Below is a small trained network, with its code and all its weights. Each question gives an input and a target symbol and asks what happens when units are switched off, that is, made to give their printed mean instead of their output.

import numpy as np


def w(rows, s, z=0):
    codes = np.array(rows[::2]) - 128.0
    scale = np.full(codes.shape[1], s)
    scale[-1] = z or s
    return codes * scale


def norm(h):
    return h / np.sqrt((h * h).mean(-1, keepdims=True) + 1e-5)


def f(y):
    return np.maximum(y, 0)


def softmax(a):
    e = np.exp(a - a.max(-1, keepdims=True))
    return e / e.sum(-1, keepdims=True)


def log_softmax(a):
    a = a - a.max(-1, keepdims=True)
    return a - np.log(np.exp(a).sum(-1, keepdims=True))


def net(x, mask):
    ids = ['ΞΠΦΨΩαγδεζηθλμστ'.index(c) for c in x.split()]
    T = len(ids)
    res = E[ids] + P[:T]
    u = 0
    for l in range(2):
        r = norm(res)
        for j in range(2):
            rows = slice(2 * j, 2 * j + 2)
            q, k, v = (r @ M[l][rows].T for M in (Q, K, V))
            z = softmax(np.where(np.tri(T) > 0, q @ k.T / 2**0.5, -1e9)) @ v
            o = O[l][rows]
            res = res + np.where(mask[u + j], z, o[:, -1]) @ o[:, :-1]
        u += 2
        y = f(norm(res) @ A[l][:, :-1].T + A[l][:, -1])
        res = res + np.where(mask[u : u + 4], y, B[l][:, -1]) @ B[l][:, :-1]
        u += 4
    return log_softmax(norm(res)[-1] @ U[:, :-1].T + U[:, -1])


Q, K, V, O, A, B = {}, {}, {}, {}, {}, {}
E = w([
[218,101,120,16,231,180,174,79,121,140],'Ξ',
[202,160,156,124,99,86,97,97,36,95],'Π',
[193,132,94,45,169,146,67,62,49,137],'Φ',
[198,171,163,156,95,78,112,105,58,107],'Ψ',
[191,180,150,155,102,79,92,109,63,107],'Ω',
[189,178,144,152,89,86,92,114,47,102],'α',
[197,162,152,133,86,87,96,100,49,99],'γ',
[202,156,157,142,129,83,80,47,51,128],'δ',
[199,171,137,112,143,81,63,55,45,136],'ε',
[203,142,148,109,91,100,104,105,48,91],'ζ',
[190,144,172,157,93,93,96,58,65,140],'η',
[75,109,6,109,114,56,183,105,69,189],'θ',
[125,255,187,73,109,185,205,194,212,195],'λ',
[201,104,162,126,4,155,157,102,144,108],'μ',
[210,66,102,183,69,148,126,147,164,33],'σ',
[150,203,91,111,14,225,149,177,68,80],'τ',
],0.0038)
P = w([
[225,115,176,194,172,133,116,254,33,239],'0',
[246,99,148,140,137,92,119,199,38,201],'1',
[243,116,119,134,116,95,112,160,60,185],'2',
[232,134,110,131,105,102,126,122,71,163],'3',
[217,154,108,125,90,108,132,96,88,146],'4',
[196,155,107,107,88,106,133,87,99,122],'5',
[176,169,108,99,83,106,136,68,114,98],'6',
[149,165,117,82,81,114,142,63,105,77],'7',
[121,177,119,69,83,113,143,59,111,45],'8',
[101,177,121,63,85,116,139,48,119,39],'9',
[69,166,140,44,83,119,144,38,115,15],'10',
],0.0029)
Q[0] = w([
[151,145,141,155,25,2,159,127,49,85],'L0H1',
[209,111,148,92,104,86,102,99,11,37],'L0H1',
[159,158,76,103,81,74,178,66,79,90],'L0H2',
[79,167,183,86,162,111,146,17,53,161],'L0H2',
],0.0073)
K[0] = w([
[72,145,115,188,20,69,121,83,85,73],'L0H1',
[36,60,1,142,119,62,154,106,82,180],'L0H1',
[129,160,124,102,77,173,115,92,190,36],'L0H2',
[15,159,122,55,100,92,148,64,178,71],'L0H2',
],0.0085)
V[0] = w([
[83,132,39,14,184,113,254,115,178,203],'L0H1',
[188,155,155,87,161,231,118,29,118,34],'L0H1',
[121,140,234,71,66,196,112,163,169,126],'L0H2',
[113,6,100,184,86,162,122,131,115,90],'L0H2',
],0.0066)
O[0] = w([
[217,51,107,49,79,142,223,48,126,68,1],'L0H1',
[160,165,147,22,117,41,21,140,64,163,200],'L0H1',
[171,236,113,169,121,206,101,55,131,139,121],'L0H2',
[116,119,63,88,114,159,80,139,252,157,68],'L0H2',
],0.0036,0.0055)
A[0] = w([
[181,101,131,191,145,146,58,101,116,37,89],'L0N1',
[104,163,132,56,254,148,162,135,130,214,2],'L0N2',
[104,66,123,115,139,90,85,115,251,65,96],'L0N3',
[180,166,151,123,107,102,149,229,102,144,123],'L0N4',
],0.01,0.00069)
B[0] = w([
[121,73,155,92,191,188,149,172,161,152,162],'L0N1',
[193,28,226,130,142,224,177,76,66,139,168],'L0N2',
[155,117,68,192,180,44,90,58,1,59,138],'L0N3',
[120,141,166,125,75,194,34,115,189,103,254],'L0N4',
],0.005,0.0092)
Q[1] = w([
[122,207,11,152,67,158,150,152,173,119],'L1H1',
[62,127,97,92,112,232,187,30,124,14],'L1H1',
[158,114,126,44,226,53,52,190,90,235],'L1H2',
[177,2,194,126,173,217,158,117,73,166],'L1H2',
],0.012)
K[1] = w([
[166,153,103,142,65,196,110,191,172,76],'L1H1',
[67,125,108,110,86,161,160,71,125,14],'L1H1',
[127,119,204,88,162,138,6,80,31,158],'L1H2',
[148,28,172,158,223,180,182,97,88,164],'L1H2',
],0.014)
V[1] = w([
[162,82,124,174,213,21,108,26,140,92],'L1H1',
[85,160,47,72,53,95,105,166,3,114],'L1H1',
[120,154,96,255,146,149,144,181,98,198],'L1H2',
[151,78,205,154,134,157,89,132,194,118],'L1H2',
],0.01)
O[1] = w([
[108,118,182,95,91,157,1,126,130,106,62],'L1H1',
[185,65,146,144,147,174,220,106,112,67,89],'L1H1',
[181,113,167,59,120,150,125,74,89,77,95],'L1H2',
[136,114,94,135,116,94,166,116,121,97,255],'L1H2',
],0.0053,0.0075)
A[1] = w([
[74,110,145,96,106,126,166,119,128,115,39],'L1N1',
[136,197,180,190,114,122,87,220,132,207,81],'L1N2',
[140,165,63,84,103,4,146,115,44,129,248],'L1N3',
[143,170,130,151,148,115,182,178,145,137,33],'L1N4',
],0.014,0.0014)
B[1] = w([
[120,168,143,129,146,97,108,162,113,143,135],'L1N1',
[164,140,224,124,118,202,160,82,94,119,254],'L1N2',
[124,143,42,35,95,12,154,114,135,51,180],'L1N3',
[112,115,121,138,155,102,86,120,105,111,140],'L1N4',
],0.011,0.02)
U = w([
[188,143,203,119,120,207,154,66,67,118,177],'Ξ',
[143,158,84,49,104,24,134,96,105,55,166],'Π',
[99,2,167,155,117,90,217,250,122,119,135],'Φ',
[94,144,140,139,179,91,87,154,143,163,87],'Ψ',
[154,122,118,160,138,110,112,136,148,150,3],'Ω',
[103,150,146,142,169,90,72,179,143,160,117],'α',
[66,167,148,132,106,72,85,145,151,217,119],'γ',
[104,164,129,126,147,119,97,193,154,166,98],'δ',
[149,125,112,150,145,112,106,143,148,146,32],'ε',
[135,139,122,133,163,119,98,151,143,154,54],'ζ',
[132,142,116,155,149,109,100,151,152,145,71],'η',
[109,141,31,224,188,157,221,105,157,122,149],'θ',
[102,162,65,109,71,189,155,96,247,230,132],'λ',
[80,42,82,148,98,189,8,98,176,88,158],'μ',
[112,158,117,148,159,102,109,160,144,157,81],'σ',
[133,146,111,143,158,122,99,162,141,146,66],'τ',
],0.0066,0.0044)

Each question gives the input, a string of symbols that net reads in full, and the target symbol t.
The units are the heads (2 rows each of Q, K, V and O) and the neurons (one row each of A and B). Each row of codes is followed by its name. A weight is (code - 128) times the scale printed after its matrix; where a second scale follows, it is the last column's (O, A, B and U).
mask holds one flag per unit, layer by layer, with each layer's heads first. A switched-off unit (its flag False) gives its mean, the last column of its rows in O or B, instead of its output. The means were averaged over made-up inputs and are rounded, as every weight is.
A unit's drop is (log p(t) with every unit on - log p(t) with that unit switched off) / (log p(t) with every unit on - log p(t) with every unit switched off).
unit that matters most: the unit with the biggest drop
k most important neurons of layer l: the k neurons of layer l with the biggest drops, biggest first
which heads matter: for each layer, one digit per head in row order, 1 if its drop is at least 0.15 and else 0, layers parted by /
input θ Φ δ ε Ξ η Φ σ σ Φ Ξ, target μ: which heads matter	11 / 10
input Φ α Π ζ Ω Φ μ μ Ψ Π μ, target Π: unit that matters most	L0N4
input ε λ δ ζ θ δ, target Φ: which heads matter	11 / 11
input λ τ η η γ Ψ α Ψ Φ θ, target Φ: which heads matter	00 / 11
input Ξ Ξ θ λ ζ Ξ τ σ, target θ: which heads matter	10 / 00
input θ σ Φ σ, target μ: which heads matter	10 / 10
input η σ ε μ ζ Ψ Π σ θ Φ Π, target Φ: which heads matter	10 / 11
input τ μ Φ δ Ξ λ σ σ θ Ω, target μ: 2 most important neurons of layer 1	L1N2, L1N3
input Ψ ε σ θ, target μ: which heads matter	11 / 11
input ε δ σ θ γ τ τ Φ, target θ: which heads matter	10 / 01
input Ξ λ θ μ η σ ε ε σ μ Φ, target μ: which heads matter	01 / 10
input θ ε ζ Ψ σ α θ, target Π: which heads matter	10 / 00
input θ ζ γ δ τ Ξ, target θ: which heads matter	10 / 00
input θ Ξ Φ Φ Φ σ α, target μ: which heads matter	11 / 10
input η Ω θ α, target Φ: unit that matters most	L1N2
input Ξ τ λ λ Φ τ σ θ ζ, target μ: 2 most important neurons of layer 1	L1N2, L1N3
input θ Π Φ, target Φ: 3 most important neurons of layer 0	L0N4, L0N1, L0N3
input γ α Ω Φ γ μ σ μ γ Φ μ, target Π: 3 most important neurons of layer 0	L0N4, L0N2, L0N1
input Φ Π Φ τ α θ Ω, target Φ: 2 most important neurons of layer 0	L0N1, L0N4
input δ Π μ ε Φ α Ξ Φ δ η Ξ, target Π: most important neuron of layer 1	L1N2
input η α Ξ μ Φ η γ σ γ, target Π: 3 most important neurons of layer 0	L0N2, L0N4, L0N1
input α σ θ τ, target θ: 3 most important neurons of layer 1	L1N2, L1N3, L1N4
input σ ε γ ε, target Π: 2 most important neurons of layer 1	L1N3, L1N2
input σ τ ζ θ ε η η, target γ: 2 most important neurons of layer 1	L1N2, L1N1
